Below are the code and all the weights of a small trained network. Each question names an input and a class and asks about switching units off, where a switched-off unit gives its printed mean instead of its output.

import numpy as np


def w(rows, s, z=0):
    codes = np.array(rows[::2]) - 128.0
    scale = np.full(codes.shape[1], s)
    scale[-1] = z or s
    return codes * scale


def f(y):
    return y / 2 * (1 + np.tanh(0.7978845608 * (y + 0.044715 * y**3)))


def log_softmax(a):
    a = a - a.max(-1, keepdims=True)
    return a - np.log(np.exp(a).sum(-1, keepdims=True))


def net(x, mask):
    res = np.array(x, float).reshape(1, 5) / 4 @ E
    y = f(res @ A[0][:, :-1].T + A[0][:, -1])
    res = res + np.where(mask, y, B[0][:, -1]) @ B[0][:, :-1]
    return log_softmax(res[-1] @ U[:, :-1].T + U[:, -1])


A, B = {}, {}
E = w([
[252,74,83,49,115,152,204,30,163,135],'x0',
[172,149,213,75,138,220,118,116,5,78],'x1',
[140,211,134,73,142,142,111,60,204,30],'x2',
[134,114,116,177,35,196,94,87,98,219],'x3',
[133,129,168,244,114,122,205,166,139,155],'x4',
],0.011)
A[0] = w([
[31,101,203,186,169,52,110,237,76,98,255],'n1',
[168,142,187,55,159,121,220,108,27,79,170],'n2',
[175,131,194,122,64,203,208,79,40,177,190],'n3',
[194,145,120,41,67,165,105,55,219,30,205],'n4',
[119,82,77,65,59,233,110,39,187,104,200],'n5',
[129,73,4,180,144,85,207,123,220,137,247],'n6',
[139,16,54,99,117,172,143,130,126,225,166],'n7',
[128,72,50,179,37,192,109,105,96,221,147],'n8',
[114,229,160,53,39,152,101,13,40,43,151],'n9',
[117,182,153,210,96,202,84,163,49,106,209],'n10',
[190,3,84,136,167,133,89,101,128,111,128],'n11',
[241,122,167,140,180,152,135,165,20,97,166],'n12',
],0.0073,0.004)
B[0] = w([
[41,104,95,252,197,155,149,212,117,160,248],'n1',
[177,36,149,226,151,185,75,118,182,58,198],'n2',
[162,72,221,55,103,140,165,168,118,98,217],'n3',
[135,178,145,91,174,122,77,107,150,92,242],'n4',
[136,210,117,52,225,122,3,86,64,173,218],'n5',
[131,168,63,91,110,2,201,101,162,156,249],'n6',
[138,111,105,130,66,114,103,45,17,102,215],'n7',
[162,156,180,135,78,48,126,160,24,159,226],'n8',
[114,167,155,43,208,212,114,112,218,119,223],'n9',
[103,158,213,64,168,136,157,220,148,177,206],'n10',
[196,89,108,106,92,55,103,131,123,126,172],'n11',
[179,58,138,199,182,225,210,145,142,174,190],'n12',
],0.0083,0.015)
U = w([
[138,177,79,122,135,61,179,95,196,95,255],'0',
[170,70,141,103,101,142,94,100,111,77,31],'1',
[161,55,128,168,149,202,166,125,139,116,114],'2',
[9,149,115,193,161,127,112,163,135,149,179],'3',
[133,138,186,115,102,138,171,164,94,139,73],'4',
[62,186,96,142,147,122,66,110,169,39,53],'5',
[132,198,145,76,192,182,75,101,160,104,98],'6',
[174,139,85,112,73,113,85,84,34,181,169],'7',
],0.013,0.002)

Each question gives the input, the list of numbers given to net, and the class t.
The units are the neurons (one row each of A and B). Each row of codes is followed by its name. A weight is (code - 128) times the scale printed after its matrix; where a second scale follows, it is the last column's (A, B and U).
mask holds one flag per neuron, in row order. A switched-off neuron (its flag False) gives its mean, the last column of its row in B, instead of its output. The means were averaged over made-up inputs and are rounded, as every weight is.
A unit's drop is (log p(t) with every unit on - log p(t) with that unit switched off) / (log p(t) with every unit on - log p(t) with every unit switched off).
The circuit of an input: a set's keep is (log p(t) with only the set's units on - log p(t) with every unit switched off) / (log p(t) with every unit on - log p(t) with every unit switched off). Starting from all 12 units, units are removed one at a time, each time the one whose removal leaves the highest keep (on an exact tie, the one counted first), for as long as the keep stays at least 0.8.
circuit, biggest first: the units of the circuit, biggest drop first
unit that matters most: the unit with the biggest drop
top k neurons: the k neurons with the biggest drops, biggest first
drop when u is switched off: that unit's drop, to one decimal
input [7,0,7,7,8], class 6: unit that matters most => n4
input [4,8,5,-2,7], class 2: top 3 neurons => (n12; n2; n3)
input [-3,5,-6,-4,-6], class 2: top 2 neurons => (n12; n2)
input [7,0,-3,-5,2], class 1: top 2 neurons => (n2; n1)
input [-1,1,0,2,-1], class 4: top 2 neurons => (n4; n5)
input [7,8,-3,8,2], class 1: top 2 neurons => (n3; n2)
input [-1,2,-6,-4,-3], class 2: top 3 neurons => (n12; n5; n6)
input [0,-3,-6,3,8], class 4: top 2 neurons => (n5; n8)
input [2,5,-2,6,-2], class 1: top 2 neurons => (n3; n1)
input [-5,8,-3,-8,7], class 2: top 4 neurons => (n12; n2; n5; n6)
input [1,-4,-4,-5,-8], class 0: top 3 neurons => (n8; n5; n6)
input [5,5,-8,0,-1], class 2: top 3 neurons => (n12; n2; n4)
input [-8,-6,6,-7,0], class 3: drop when n1 is switched off => 0.2
input [-2,-1,6,-6,7], class 3: circuit, biggest first => (n1)
input [0,-8,2,4,-6], class 7: drop when n5 is switched off => 0.1
input [5,5,4,0,8], class 2: drop when n12 is switched off => 0.8
